Here is a tiny trained network, its code and every weight. The questions are about switching its units off for an input and a class, where a switched-off unit gives its printed mean instead of its output.

import numpy as np


def w(rows, s, z=0):
    codes = np.array(rows[::2]) - 128.0
    scale = np.full(codes.shape[1], s)
    scale[-1] = z or s
    return codes * scale


def norm(h):
    return h / np.sqrt((h * h).mean(-1, keepdims=True) + 1e-5)


def f(y):
    return y / 2 * (1 + np.tanh(0.7978845608 * (y + 0.044715 * y**3)))


def log_softmax(a):
    a = a - a.max(-1, keepdims=True)
    return a - np.log(np.exp(a).sum(-1, keepdims=True))


def net(x, mask):
    res = np.array(x, float).reshape(1, 8) / 4 @ E
    u = 0
    for l in range(3):
        y = f(norm(res) @ A[l][:, :-1].T + A[l][:, -1])
        res = res + np.where(mask[u : u + 4], y, B[l][:, -1]) @ B[l][:, :-1]
        u += 4
    return log_softmax(norm(res)[-1] @ U[:, :-1].T + U[:, -1])


A, B = {}, {}
E = w([
[149,117,114],'x0',
[132,129,126],'x1',
[126,128,130],'x2',
[97,143,160],'x3',
[62,180,37],'x4',
[96,139,164],'x5',
[176,254,176],'x6',
[220,70,88],'x7',
],0.0086)
A[0] = w([
[216,244,91,149],'L0N1',
[118,175,117,1],'L0N2',
[132,56,157,48],'L0N3',
[254,160,137,209],'L0N4',
],0.0082,0.0036)
B[0] = w([
[1,188,244,245],'L0N1',
[90,214,42,101],'L0N2',
[17,90,188,135],'L0N3',
[44,177,229,252],'L0N4',
],0.0043,0.0034)
A[1] = w([
[235,165,203,92],'L1N1',
[2,191,245,250],'L1N2',
[212,168,159,48],'L1N3',
[123,14,167,82],'L1N4',
],0.0063,0.0014)
B[1] = w([
[254,204,162,149],'L1N1',
[149,101,121,254],'L1N2',
[55,251,74,126],'L1N3',
[166,80,204,161],'L1N4',
],0.0074,0.0058)
A[2] = w([
[157,254,117,6],'L2N1',
[124,229,85,53],'L2N2',
[130,117,88,54],'L2N3',
[14,138,81,161],'L2N4',
],0.0092,0.0018)
B[2] = w([
[41,161,206,221],'L2N1',
[7,80,114,195],'L2N2',
[162,120,133,121],'L2N3',
[154,120,39,253],'L2N4',
],0.012,0.0035)
U = w([
[90,79,167,253],'0',
[107,104,41,110],'1',
[127,231,196,51],'2',
[64,242,96,35],'3',
[254,13,163,33],'4',
[232,68,41,98],'5',
[206,243,188,91],'6',
],0.0093,0.0059)

Each question gives the input, the list of numbers given to net, and the class t.
The units are the neurons (one row each of A and B). Each row of codes is followed by its name. A weight is (code - 128) times the scale printed after its matrix; where a second scale follows, it is the last column's (A, B and U).
mask holds one flag per neuron, layer by layer. A switched-off neuron (its flag False) gives its mean, the last column of its row in B, instead of its output. The means were averaged over made-up inputs and are rounded, as every weight is.
A unit's drop is (log p(t) with every unit on - log p(t) with that unit switched off) / (log p(t) with every unit on - log p(t) with every unit switched off).
The circuit of an input: a set's keep is (log p(t) with only the set's units on - log p(t) with every unit switched off) / (log p(t) with every unit on - log p(t) with every unit switched off). Starting from all 12 units, units are removed one at a time, each time the one whose removal leaves the highest keep (on an exact tie, the one counted first), for as long as the keep stays at least 0.8.
circuit, biggest first: the units of the circuit, biggest drop first
most important unit: the unit with the biggest drop
top k neurons: the k neurons with the biggest drops, biggest first
k most important neurons of layer l: the k neurons of layer l with the biggest drops, biggest first
drop when u is switched off: that unit's drop, to one decimal
input [6,-5,-2,8,-2,-2,1,5], class 6: circuit, biggest first : [L1N1; L1N3]
input [-8,-3,4,-8,5,7,-4,5], class 5: circuit, biggest first : [L2N2; L2N1]
input [-6,3,1,8,2,6,-3,-4], class 1: 3 most important neurons of layer 2 : [L2N4; L2N1; L2N2]
input [4,8,-2,-2,1,-5,4,6], class 0: circuit, biggest first : [L2N1; L2N2; L1N3; L0N1]
input [2,-6,1,1,7,-5,2,8], class 0: circuit, biggest first : [L2N2; L0N1; L0N4; L1N2]
input [4,0,8,-3,2,8,-1,2], class 5: most important unit : L2N1
input [-8,-1,-8,2,8,-5,6,5], class 0: circuit, biggest first : [L2N2; L2N1]
input [-1,-1,4,3,2,-6,2,6], class 0: 2 most important neurons of layer 0 : [L0N1; L0N4]
input [0,8,-7,8,1,2,0,1], class 5: top 3 neurons : [L2N1; L1N4; L2N2]
input [-7,8,5,8,7,-8,-3,1], class 5: circuit, biggest first : [L2N4; L2N1]
input [6,8,-4,1,4,-8,1,1], class 0: circuit, biggest first : [L2N2; L0N1]
input [7,2,-8,-6,-1,-8,2,7], class 6: 2 most important neurons of layer 0 : [L0N4; L0N1]
input [6,0,2,-8,-8,3,2,1], class 6: top 2 neurons : [L1N1; L1N3]
input [-2,-4,0,8,3,-6,4,1], class 0: circuit, biggest first : [L2N2]
input [0,6,6,-2,4,7,0,4], class 5: 2 most important neurons of layer 1 : [L1N1; L1N3]
input [6,3,-8,7,5,-4,5,6], class 0: 2 most important neurons of layer 2 : [L2N2; L2N1]
input [-5,2,1,7,4,3,-6,3], class 5: drop when L2N4 is switched off : 0.2
input [4,-4,-4,5,0,-1,2,6], class 6: drop when L2N2 is switched off : 0.1
input [8,-4,-1,7,1,0,-1,-3], class 1: drop when L1N1 is switched off : 0.1
